Every row comes from one small tree of marks. Brackets hold a mark, then the marks that hang from it, in the order of their numbers. Every link used is in the known rows. Which tree was each row made from?
Each row is shifted at random along 3 fixed directions that mean nothing.
Known rows:
(J_604 J_142 (J_962 (J_58 J_336) J_821)): [ -56  -24  302  232  280  -67   65 -272   80  -16  222 -117    5   69
   34   21   59  178   -8 -294 -255   75   46  156  -59  -19   42 -178
  -75  131 -187  -63  126 -126   41  -39 -111   26  -85   -4  -31  104
   16]
(J_532 (J_3 (J_68 J_142) J_126)): [ -62  273 -252 -281  -60  118  136  375  -40   12 -271  277  276  -21
 -129 -110 -307 -522 -341  235  352 -102  -91  -52 -142 -327 -141   66
 -179  138  183  -94 -129   49  -95   73  -32   80  196 -219  -48  -71
  137]
(J_965 (J_604 (J_962 J_58)) J_638): [ -94 -206  322  274   56 -194 -175 -350 -114  -48  275 -471 -193  271
  102  132  614  445   23 -357 -551  173  -96   58  457  334  111  -88
  332 -208 -519  138  173 -769  -77   -6   89    2 -336  106   51  172
   -7]
(J_965 J_142 (J_604 (J_962 J_979))): [-233  358 -285 -173 -188  186  133  414 -210  -79 -334   70  352  -36
    5 -213 -380 -421 -273  311  424   40 -182 -184  -50 -175 -143   42
 -125   53  -46 -231 -119  -76  -75  102 -146  173  230 -176  -26  -96
   64]
(J_68 (J_3 J_126) J_142): [ -20   86 -247  -64  -50    7  -31  388  -26   52 -143 -355  -75  177
 -194  132  304 -152 -372  -64 -159  -50  -97    5  440   13  -75  104
  158  -36 -465  -25   82 -478 -330  227   97   96  117   26  -21  163
  231]
(J_142 (J_821 (J_58 (J_68 (J_3 J_532))) (J_336 J_638) J_979)): [-231  181  -94 -136 -155  124  215  -22 -377 -160  -20  469  361 -265
  243 -291 -635 -381    4  387  601   16 -139  -92 -567 -128 -120   24
 -388  117  708  -71 -197  530  253 -112  -49 -107  106 -182   14 -491
 -166]
(J_68 (J_3 J_126) J_965): [  36  -80  -74    5   -8  -52   13   45  -87  -18 -118  -75   51  -11
    2   64  134  -98  -49   -7   29  -10   -4   82   38   67  -21   35
   58   42 -157  -34  -16 -181  -80   -5    6   73  -15   36  -12  -50
   43]
(J_58 (J_68 J_142 J_965) (J_336 J_638)): [ 124 -167  207  311  239 -180  -68 -413  285  -72  322  -32 -195   91
  -19  199  333  455  -58 -341 -316   78  192   67   -3  140   70  -41
  114  141 -317   86  214 -426  -13  -68 -110   97 -207  113  -19  199
   46]
(J_336 (J_638 (J_142 J_821))): [  35   -2   91   17  113  -63  -11 -104  141   -2  166    3 -116   76
  -27   -4   84   72  -67  -87  -92   21    0   35   -9   -4  -65  -63
   15   36  109  100   69 -181   33   18   39   24  -80  101   -5   79
   61]
(J_126 (J_821 J_336 J_979)): [ -68  -47   92  202  187  -95  -77  -50   83  147  288 -539 -275  280
 -178  308  593  417 -302 -473 -687  -28  -17  189  418  149  131 -112
  223  -21 -518   85  264 -380 -288  179  278  -67 -162  283    8  301
  126]
(J_68 (J_3 J_126) (J_142 (J_821 J_336 J_638 J_979))): [-180  212 -192  -25   21   34  152  240  -93   28   83  -61  103   65
 -136  106  -18 -255 -427  -26   45  -64 -123  146  -31 -117  -98   19
  -33  125  -14   -3   45  -85 -165  114  148  -11   78   10  -56    8
  185]
(J_638 (J_142 (J_821 J_58 J_336))): [ -65  -62  -26  -48 -165    2  -67  -34 -187  -59 -119 -103   13  -47
  272 -168  -97   21  199  219  196  131 -106 -142  -37  187  -96    6
  -84  -81  242   44 -117  -33  106   18   47  -40   42   41   77 -293
 -157]
(J_336 (J_638 (J_142 (J_821 J_979)))): [ -56  119 -263 -169 -155   33  -78  381 -105   26  -45 -347 -125  174
 -113   29  197 -115 -322   57 -144  -10 -230 -152  510  101 -127  101
  162 -177 -157   58   46 -406 -221  311  181  108  138  112   55   47
  157]
(J_962 (J_126 J_821) J_965): [  75 -116  266  172  264 -116    6 -278  101   98   48  -65 -133   82
  -60   84  240  258  -18 -300 -333    5   54  262   70   28   15 -233
   50  120 -278  -29  136 -238  -43  -12   35  -13 -187  276  -17  176
   54]
(J_962 J_126 (J_821 J_336)): [ -45  -70  -72  -26 -106   -5  -11  100 -126   60 -268  -76   -8   13
   65  -43   45  -44  -29   77  -76   30 -186  -19  204  140 -100   -7
    1  -16 -190  -74  -49 -240  -92  159   -3   27  158  171   49  -76
  -30]
(J_821 J_58 J_336 J_638 (J_979 J_142)): [-260   44 -173  -39 -339   76   19   71 -583 -120  -39  182  240 -168
  401 -294 -413 -184  160  461  488  149 -257 -322 -132  147 -145  106
 -167 -100  601   12 -219  261  190   22   52  -74  143 -112  104 -511
 -244]
(J_962 J_126 (J_821 J_58 (J_638 J_142)) J_965): [ -51   39  183   53  114  -10  127 -253 -147  -19  -24  301  164  -71
  151 -213 -317  -69   49   79  219   52  -44  138 -303 -129 -158 -202
 -205  167  326  -65  -50  128  195 -106  -61   -3 -122   55  -15 -156
  -57]
(J_604 (J_962 J_58 (J_126 J_821) (J_965 J_638) (J_979 J_142))): [-128   10  100   57   74  -47   42   53 -266   29  -42 -143   55  113
  -26  -61  125  -24 -195 -106 -220   63 -222    6  403   77  -80 -149
   61  -24 -360 -126   84 -411 -170  189   24  103    8  100   48   51
   99]
(J_336 (J_638 (J_142 (J_821 (J_58 (J_68 J_965)) J_979)))): [ -14  -33 -107  -42 -121  -48 -173  118 -156  -22   40 -408 -209  181
  -10   81  347  177 -177  -38 -247   40 -157 -128  542  225  -39   84
  227 -224 -180  125   79 -514 -144  219  205   74  -50  153   89   24
   64]
(J_58 (J_68 (J_3 J_532)) J_336): [  11  -73 -194  -29 -305   41   41  -13 -324 -223 -246  281  168 -278
  349 -299 -313 -191  237  417  463  126 -111 -301 -213  204 -130  151
 -202   24  198 -108 -213  137  126  -29 -251   54  300 -140   70 -488
 -176]
(J_3 (J_126 (J_821 J_58 J_979)) J_532): [ -36  -56  384  219  265  -78   49 -490 -130   51  319  131 -167  -49
  146  -62   71  382  146 -219 -176   18   18  220 -213    5  115 -381
 -163  154  283   51   57  158  160 -139  179 -340 -321  217   -2  -44
 -149]
(J_638 (J_142 J_821) J_336): [  37  -99  -21   17  -50  -65 -114  -46   80  -17  -50 -311 -158   92
  131  -11  261  209   50  -18 -154  134  -61  -83  178  277  -69   -8
   76  -58 -158   73   21 -426  -67  111   46   61   16  149   62  -62
  -20]
(J_979 (J_142 (J_821 J_336))): [ -17  -80 -174 -103 -214  -11 -130  221  -84   23 -143 -245  -98   66
   87  -10  179   19  -18  121  -46   64 -168 -220  350  227  -71  129
  115 -153 -149   61  -44 -327 -124  203  138   39  182  102   97  -96
  -24]
(J_638 (J_142 (J_821 (J_58 (J_68 J_3 J_965)) J_979)) J_336): [-118  157 -182  -70  -10   50   57  174  -47  -65  -13 -288  114   96
  -27   54   50  -68 -331  -12   33    4  -28   14    9   -6  -60   53
  -36   59 -105  -53   55 -191 -152   97   87  114   -7  -60   -4  -82
   94]
(J_965 (J_68 J_3 J_142) (J_604 J_962) (J_638 J_336)): [-343  234 -250 -110 -176   80  129  283 -127 -182 -176  108  394   78
   12  -62 -113 -411 -411  177  310   52 -166 -121 -136 -118 -148  176
    1   70 -193 -128  -96 -394 -151   14 -143  293  106 -349  -39  -55
   98]
(J_965 (J_68 (J_3 J_126)) (J_142 (J_821 J_58 J_638)) J_604): [-321  262  -78 -139 -107   43   68  149 -169  -81  -50  154  221  158
  -35  -35  -76 -295 -366   98  222  -36 -154   45  -90 -189 -131   20
    4   44   21    5  -37 -336  -42  -36  137   47 -105 -154  -33    8
   98]
(J_336 (J_638 (J_142 (J_821 (J_58 (J_68 (J_965 J_604))) J_979)))): [-119  210 -107 -147  -77   80   85   81 -142 -120  -88   65  193  -17
   77 -147 -278 -178 -198  222  341   19  -81  -75 -168 -120 -125   13
 -124   49  292  -56  -51  -72   97  -10   -4  104  -38  -52    1 -181
   -7]
(J_58 (J_68 J_3) J_336): [ 141 -314  222  331   16 -169  -63 -545  -52 -174   98   41  -88 -155
  354  -94   88  390  415  -34  -29  205  106  -68 -219  369   23  -26
  -51   82  -14   33   18 -155  212 -176 -224  -52  -44   74   44 -243
 -177]
(J_3 (J_68 J_965) J_126 J_532): [-180  279 -327 -408 -163  187  149  413 -232   -7 -325  556  326 -149
  -86 -118 -411 -555 -267  363  505 -144 -197  -90 -148 -356  -98   81
 -181   65  332 -123 -298  208  -71   90    0  145  199 -237   -7 -167
  -15]
(J_126 (J_821 (J_58 J_68) (J_638 J_336) J_979)): [-238  167   45   63  118   22  131  -50 -117  -29  274   67   66  101
  -44   59  -34   31 -314 -118  -87  -79  -38  165 -148 -144    5  -58
  -82  101  191   -4   82  148  -27  -10  148  -23 -141  -39  -20   12
   41]
(J_3 (J_126 (J_821 J_336 (J_638 J_142) J_979)) J_532): [-220  153 -306 -150 -222   92   41  363 -418   35  -96   91    2   -1
   58 -119  -24 -241 -237  244  120  -24 -356 -133  236   31 -149   25
  -40  -53  195   -7 -162   -2 -183  270  197    8  236   67   67 -185
   -7]
(J_962 (J_821 (J_638 J_142) J_979)): [ -65   90 -388 -174 -373   85  -75  436 -375  -13 -289 -355  -40   67
   87 -142   47 -151 -188  302   36   49 -352 -261  553  219 -203  136
  115 -225 -106  -10  -75 -293 -173  338  142  102  281  118  102 -197
   61]
(J_58 (J_68 J_3 (J_142 J_821) J_965) (J_336 J_638)): [  -3  134 -167  -36   85    1  158  124  201 -121   41   92  153   30
 -169  114  -77 -247 -424  -40  141  -80   94   77 -205 -159  -96  124
  -63  228 -185  -90  101 -128 -115    0 -124  233   74 -112  -75   45
  205]
(J_638 (J_142 (J_821 (J_58 J_68) J_979)) J_336): [-158  196 -149  -97  -32   72   17  192  -49  -24   21 -226   27  122
  -28   20   24   -9 -295   10  -28    0  -95  -52   99  -16  -56   22
  -40   -5  -12  -19   32 -175 -135  158  128   55   28  -43   22  -44
   58]
(J_58 (J_68 (J_965 J_604)) (J_336 (J_638 (J_142 (J_821 J_979))))): [  23   -4   78  157  112  -93   -9 -257  125 -108  180 -140  -59   83
   52   80  186  295 -161 -163 -141   95   50    7  -37  126   -4  -55
   53  119 -189   16  142 -470    1  -10  -53  130 -146  132    0   23
   27]
(J_3 (J_68 J_965) J_532): [ -74  125 -152 -218  -91  102   60  122 -114  -31 -145  323  192 -112
  -16  -72 -209 -201 -115  177  277  -44  -77  -78 -110 -185  -15   41
  -96   25  179  -32 -168  108  -10   12  -17   90   47 -144    6 -110
  -47]
(J_604 (J_142 (J_821 (J_58 (J_68 J_3) J_336) J_638))): [ -81  -52  -19   95  -53  -79  -78    8 -113  -75  195 -219 -124  146
   40   88  256   66 -114  -95 -197   53  -97  -31  251  179  -45  130
  147 -104 -108  125   76 -331  -68   88  106   78   22    0   47   -6
   67]

Which tree is each row?
[ -84   17   -6   55   48  -35  -42   27   26   95  185 -380 -136  155
 -110  221  312  198 -217 -248 -381  -12  -73   98  256  124   79  -40
  135  -57 -279   84  138 -235 -174  150  239  -81  -56  180   20  113
   74] => (J_142 (J_821 J_336 J_979))
[-226  313   -2  -35  293   24  137  201  201  102  515 -270  -15  346
 -460  373  226  -99 -747 -468 -441 -225   14  290  136 -304   90  -65
   72   89 -288   14  306  -82 -304  142  308    2 -198  -34  -87  386
  300] => (J_142 (J_821 (J_58 (J_336 J_638)) J_979))
[ -33    3  128  105   18  -43  -77 -216   92  -51  -59 -113  -23   86
   73   -3  148  298  -22  -77  -63  123   35  -37   24   57   18  -76
   74   32 -242   30   67 -526   32  -71  -44    7 -179   51   -5   91
  -22] => (J_965 (J_68 J_142) J_604)
[-192  104  -40   -1  -76   66  165   49 -326  -89   -8  141  246 -108
  143 -178 -356 -236  -52  176  218   29 -183  -31 -156  -30  -74  -31
 -180   32  233 -133  -93  273   77   22  -78   24  123  -95   21 -253
  -58] => (J_604 (J_962 (J_821 (J_58 J_336) J_638) J_979))
[-272  152   18   80  -31   66  142 -135 -329 -106  254  474  270 -154
  215 -166 -475  -72   -6  203  402   41  -64 -104 -470 -157  -44   13
 -263  127  703   10 -114  449  231 -117    4  -98  -10 -209   11 -286
 -166] => (J_821 (J_58 J_68) J_336 J_638 (J_979 J_142))
[  45 -265  474  497  333 -241 -112 -723  128   42  608  -99 -280   61
  175  106  388  763  212 -457 -501  204  123   58  -66  280  146 -249
   70  109   17  226  235 -322  153 -107   66 -219 -360  288   22  125
 -127] => (J_821 (J_336 J_638) (J_979 J_142))
[ -21    8   59   67  119  -65  104  -77   -9   24  119  204   56   27
   37  -63  -15 -143 -108  -24   46  -16  -18  129 -273  -83  -93  -84
 -129  200  279   39  -14  122    3  -49   47  -39   -4   22  -29  -66
   49] => (J_532 (J_3 (J_126 (J_821 J_336 (J_638 J_142)))))
[  74   54  -37   18   25   -4   68  -64  120 -117 -172 -114  110  -22
   19    6  -17   26 -150   18  177   36  114   86 -188  -40  -41   24
  -34  158 -191  -71   56 -285   21 -107 -105  105  -61   16  -53  -40
   81] => (J_58 (J_68 J_3 (J_142 J_821) (J_965 J_604)))
[-397  253 -286 -316 -130  100   55  532 -288   85  -84  123  138  213
 -223  122   36 -426 -559   85  -24 -200 -313   45  297 -260  -89  148
   72 -106   70    9 -122 -124 -299  261  279  156  101 -139   23   74
  116] => (J_3 J_68 (J_126 (J_821 J_58 J_336 J_638)))
[-132   83  119   25  204  -40   23  -35  175   44  373   79  -43  185
 -172  168  129   84 -324 -256 -206  -88   42   83  -30 -194   46    2
   13   80   57  106  135 -107  -72   25  166   -7 -142  -50  -20  220
   85] => (J_979 (J_142 (J_821 (J_58 J_68) (J_336 J_638))))
[-145   90  -54   10  -56  -19   38  -39  -85 -108  128    4  110   58
   70    6  -52  -62 -166   29  139   32  -37  -27 -115   76  -71  -46
  -14   81  -77  -18   50  -89   -3  -37  107   47 -105  -34    7 -115
   12] => (J_68 (J_965 (J_142 (J_821 (J_58 J_336) J_979)) J_638))
[-258   43  147  240  169  -77  -22 -154 -117   80  592 -253  -93  251
 -119  294  354  279 -297 -418 -482  -15  -41  190  178   18  144  -55
  165  -59  -79  181  207  -97 -138   47  301 -130 -303   38   -8  209
   57] => (J_821 J_58 J_336 J_638 J_979)
[-159  -63   27  161  -35  -68  -98 -128 -212  -45  259 -119  -25   96
  112   96  220  297  -95 -107 -153   82  -61 -135  167  178   64   39
  110  -51  -63   96   68 -253  -56   47  165  -12 -142  -13   70  -49
  -83] => (J_821 (J_58 (J_68 (J_965 J_638))) J_336 (J_979 J_142))
[  69   17 -243  -28  -72   10  -44  256   -6   -6  -95 -383  -50  104
 -127  115  321  -42 -301  -76  -98    4  -16  -30  363   74  -21  106
  153  -31 -514   -7   94 -371 -295  147   64  108   37   30  -11   93
  174] => (J_68 (J_3 J_532) J_142 J_965)
[ -32  -12  -57    1 -231   20  -45 -100 -198 -155 -295  -19  112  -92
  280 -244  -56   46  108  248  287  196  -92 -222  -40  163  -93   17
  -46   -7  -84  -28  -96 -402   84  -64 -132    1   14  -24   36 -241
 -109] => (J_965 (J_68 (J_3 J_532) J_142) J_604)
